Below are the code and all the weights of a small trained network. Each question names an input and a class and asks about switching units off, where a switched-off unit gives its printed mean instead of its output.

import numpy as np


def w(rows, s, z=0):
    codes = np.array(rows[::2]) - 128.0
    scale = np.full(codes.shape[1], s)
    scale[-1] = z or s
    return codes * scale


def f(y):
    return y / 2 * (1 + np.tanh(0.7978845608 * (y + 0.044715 * y**3)))


def log_softmax(a):
    a = a - a.max(-1, keepdims=True)
    return a - np.log(np.exp(a).sum(-1, keepdims=True))


def net(x, mask):
    res = np.array(x, float).reshape(1, 6) / 4 @ E
    y = f(res @ A[0][:, :-1].T + A[0][:, -1])
    res = res + np.where(mask, y, B[0][:, -1]) @ B[0][:, :-1]
    return log_softmax(res[-1] @ U[:, :-1].T + U[:, -1])


A, B = {}, {}
E = w([
[208,217,247,94,101],'x0',
[118,205,123,243,90],'x1',
[60,254,39,43,116],'x2',
[136,127,123,129,123],'x3',
[113,134,140,130,138],'x4',
[26,108,202,111,57],'x5',
],0.0079)
A[0] = w([
[64,187,66,99,88,80],'n0',
[86,98,89,161,135,49],'n1',
[86,113,150,101,20,81],'n2',
[60,66,52,154,207,51],'n3',
[90,110,92,166,139,144],'n4',
[139,85,179,187,165,46],'n5',
[168,88,171,148,114,38],'n6',
[246,177,207,72,69,103],'n7',
[131,93,130,38,138,80],'n8',
[210,157,51,136,239,107],'n9',
[98,169,75,245,60,62],'n10',
[122,92,186,154,163,95],'n11',
[74,106,110,154,182,53],'n12',
[98,177,137,208,148,80],'n13',
[121,68,191,180,99,136],'n14',
[73,251,92,29,117,69],'n15',
[137,197,126,213,107,113],'n16',
[198,165,86,130,186,48],'n17',
[125,83,131,32,186,57],'n18',
[150,219,247,103,183,2],'n19',
],0.011,0.0094)
B[0] = w([
[190,106,131,208,194,208],'n0',
[136,77,79,110,57,147],'n1',
[16,48,204,240,220,167],'n2',
[111,125,105,134,1,212],'n3',
[131,145,123,99,56,183],'n4',
[186,86,65,163,186,162],'n5',
[155,117,90,199,149,147],'n6',
[57,95,67,120,45,236],'n7',
[162,126,208,52,151,167],'n8',
[38,113,176,169,175,237],'n9',
[165,152,202,21,113,196],'n10',
[168,109,92,207,155,160],'n11',
[158,12,107,146,60,141],'n12',
[166,58,175,62,118,156],'n13',
[160,164,78,138,212,212],'n14',
[209,62,59,209,183,254],'n15',
[151,104,214,7,130,189],'n16',
[64,15,189,200,140,165],'n17',
[218,187,243,34,93,177],'n18',
[129,76,53,107,9,171],'n19',
],0.0081,0.0088)
U = w([
[236,121,54,166,199,91],'0',
[92,123,60,103,24,95],'1',
[109,163,116,113,165,249],'2',
[192,135,205,46,143,105],'3',
[2,104,185,173,195,108],'4',
],0.0091,0.019)

Each question gives the input, the list of numbers given to net, and the class t.
The units are the neurons (one row each of A and B). Each row of codes is followed by its name. A weight is (code - 128) times the scale printed after its matrix; where a second scale follows, it is the last column's (A, B and U).
mask holds one flag per neuron, in row order. A switched-off neuron (its flag False) gives its mean, the last column of its row in B, instead of its output. The means were averaged over made-up inputs and are rounded, as every weight is.
A unit's drop is (log p(t) with every unit on - log p(t) with that unit switched off) / (log p(t) with every unit on - log p(t) with every unit switched off).
The circuit of an input: a set's keep is (log p(t) with only the set's units on - log p(t) with every unit switched off) / (log p(t) with every unit on - log p(t) with every unit switched off). Starting from the 12 units with the biggest drops (on a tie, the unit counted first), units are removed one at a time, each time the one whose removal leaves the highest keep (on an exact tie, the one counted first), for as long as the keep stays at least 0.8.
circuit, biggest first: the units of the circuit, biggest drop first
unit that matters most: the unit with the biggest drop
k most important neurons: the k neurons with the biggest drops, biggest first
drop when u is switched off: that unit's drop, to one decimal
input [7,2,0,4,-3,-7], class 1: circuit, biggest first : (n7)
input [8,-1,-1,7,-5,-7], class 1: 2 most important neurons : (n7, n19)
input [8,2,4,-1,3,7], class 1: 3 most important neurons : (n19, n7, n9)
input [3,-2,-8,-4,-2,6], class 0: circuit, biggest first : (n14, n5)
input [-2,8,-3,-5,6,5], class 3: circuit, biggest first : (n10, n16)
input [-3,-5,-5,-3,-8,3], class 0: 3 most important neurons : (n14, n9, n11)
input [2,1,6,6,3,5], class 0: 3 most important neurons : (n15, n0, n9)
input [-3,5,1,4,4,-6], class 4: 3 most important neurons : (n9, n17, n18)
input [0,-8,-1,1,-8,5], class 3: 2 most important neurons : (n18, n8)
input [8,6,4,8,6,7], class 1: 2 most important neurons : (n19, n7)
input [-5,-6,5,-5,-5,-7], class 4: 2 most important neurons : (n9, n17)
input [4,0,3,-2,-5,2], class 1: 3 most important neurons : (n7, n14, n9)
input [-4,-8,-4,5,-1,7], class 3: 4 most important neurons : (n18, n8, n9, n7)
input [-3,-8,2,-2,2,-2], class 3: 2 most important neurons : (n18, n8)
input [-7,-8,-6,-7,-3,-3], class 3: unit that matters most : n18
input [-7,-4,8,1,-3,4], class 0: drop when n18 is switched off : 0.0
input [-4,-6,-5,0,4,0], class 3: drop when n10 is switched off : -0.3
input [0,8,-7,-2,-1,-5], class 3: drop when n0 is switched off : 0.1
